laka: [ 80 126 140 104  79 119  76 119 155]
Bisi: [ 75  79 119 140 126 104 145 102 148]
mida: [171 152 113 103 118 104 121 122 145]
fil: [141  93 149 119  81 114  91 100 136]
nin: [ 97  94  94 129 164  77 180 134  79]
start: [ 79 119 140 126 104]
Bisi, 2
next: [126 104]
[145]
asked: [ 75  79 119 140 126 104 145 102 148]
Bisi
asked: [ 80 126 140 104  79 119  76 119 155]
laka

deg: [124 127 126 127 121 124 119 118 113 115 106 105 104 107]
Vaba: [135 151 144 150 150 147 144 125 122 120 124 119 124 127]
Nisim: [157 160 146 149 138 144 136 130 125 120 108 102 104 107]
tuf: [108 104  94 111 112 127 130 127 133 144 143 145 150 159]
vibu: [174 172 168 158 151 143 132 122 116 110 104  99  93  88]
vuz: [135 151 144 150 150 147 144 136 131 122 117 116 111 105]
lokup: [ 87 102 106 115 123 125 133 138 142 144 152 165 171 178]
karu: [147 131 128 122 123 123 126 128 133 138 141 137 142 148]
asked: [135 151 144 150 150 147 144 136 131 122 117 116 111 105]
vuz
gone karu: [123 128 148 133 126 147 141 123 137 128 131 138 142]
[122]
gone Nisim: [157 120 102 130 138 125 144 146 160 107 136 104 108]
[149]
asked: [147 131 128 122 123 123 126 128 133 138 141 137 142 148]
karu
gone vuz: [117 135 144 150 147 105 144 151 122 136 150 111 131]
[116]

Melef: [130 109 148 173 120 114 136 106 115 117 142 124 118 137 143 126 124 135
 111 164 108 110 152 119 118 156 132 131 143 148 161 163  93 122 166]
duza: [130 109 148 173 136 115 106 114 120 117 142 124 118 137 143 126 124 135
 111 164 108 110 152 119 118 156 132 131 143 148 161 163  93 122 166]
rorod: [131 110 144 177 133 121 108 108 122 124 145 128 118 135 138 135 122 125
 108 161 127 105 147 117 118 157 127 129 148 152 165 152 101 117 157]
Seka: [109 150 139 178 134 122 114 106 121 126 142 127 112 137 140 131 122 127
 108 160 127 108 155 117 115 154 126 127 150 151 162 153 102 116 163]
dida: [130 109 148 173 141 115 106 114 120 117 142 124 118 137 143 126 124 135
 111 164 108 110 152 119 118 156 132 131 143 148 161 163  93 122 166]
did: [130 109 148 173 136 115 107 114 120 117 142 124 118 137 143 126 124 135
 111 164 108 110 152 119 118 156 132 131 143 148 161 163  93 122 166]
gone did: [163 111 110 126 156 124 114 143 136 152 164 119 118  93 117 148 166 115
 135 120 143 124 161 107 109 131 137 142 148 122 108 130 132 118]
[173]
asked: [130 109 148 173 136 115 107 114 120 117 142 124 118 137 143 126 124 135
 111 164 108 110 152 119 118 156 132 131 143 148 161 163  93 122 166]
did
next: [148 173 136 115 107 114 120 117 142 124]
[118]
next: [115 117 142 124 118 137 143 126]
[124]
next: [136 115 106 114 120 117]
[142]
start: [129 148 152]
rorod, 28

Feb: [127 120 113 174]
Bize: [150 120 174 149]
mer: [120 127 113 174]
gone mer: [174 113 120]
[127]
asked: [120 127 113 174]
mer
next: [127 120]
[113]

dus: [145 176 163 167 132]
Rap: [106 176  98 151 142]
kogak: [145 167 176 163 126]
start: [145 176 163 167]
dus, 1
next: [145 167]
[176]

Nev: [ 92 116 146 157 126 130 170  90  91  84 147 115 140 158 154  94]
nane: [ 92 145 121 123 139 131 148 156 137 115 139 156 138  97 101 136]
sir: [114 130 128 144 150 102 101 168 111 154  96 141 152 121 166 156]
zuve: [159 102 130 168 158 152 140 163 120 131  92 131  88 163 159 119]
Filis: [140 118 171 103 166 105 134 150  91 120  98 124 130 160 140  98]
dud: [150 140 102 108 133 134 172 136 125 166  88 136 164 102 140  85]
Rudat: [137 100 148 165 135 108 152  95 139 121 143  90 139 113 114 125]
Muvur: [142  84 149  95 166 121 164 167 143 121 147 146 162 157 147 111]
gidan: [133 147 144  91  92 158 135 163 167 143 127 172 108 102 114 145]
vedi: [147 112  94 116  84 157  88  94  95  86  87 148 147 162  94 164]
div: [144  91 139 160 100 155 134 170 135 108 127 105  96 126 168 119]
gone vedi: [ 88  84 112  87  86 116  95  94 162 148  94 164  94 147 147]
[157]
asked: [150 140 102 108 133 134 172 136 125 166  88 136 164 102 140  85]
dud
asked: [137 100 148 165 135 108 152  95 139 121 143  90 139 113 114 125]
Rudat
asked: [140 118 171 103 166 105 134 150  91 120  98 124 130 160 140  98]
Filis
asked: [159 102 130 168 158 152 140 163 120 131  92 131  88 163 159 119]
zuve
start: [147 111]
Muvur, 15

Zeg: [120 119 138 122 125 139]
feput: [163 162 144 142 172 148]
geno: [144 144 162 143 156 162]
tar: [113 112 121 113 115 122]
far: [103 105 122 113 100 122]
Mos: [138 142 156 140 144 155]
Toz: [133 142 137 135 129 136]
zogav: [166 170 161 153 174 160]
Zago: [153 159 155 147 159 155]
gok: [131 132 143 131 133 141]
Podo: [140 145 111 141 138 113]
niso: [133 138 139 120 134 119]
gone Podo: [145 138 113 141 111]
[140]
next: [144 162]
[143]
asked: [120 119 138 122 125 139]
Zeg
gone niso: [133 120 119 139 134]
[138]

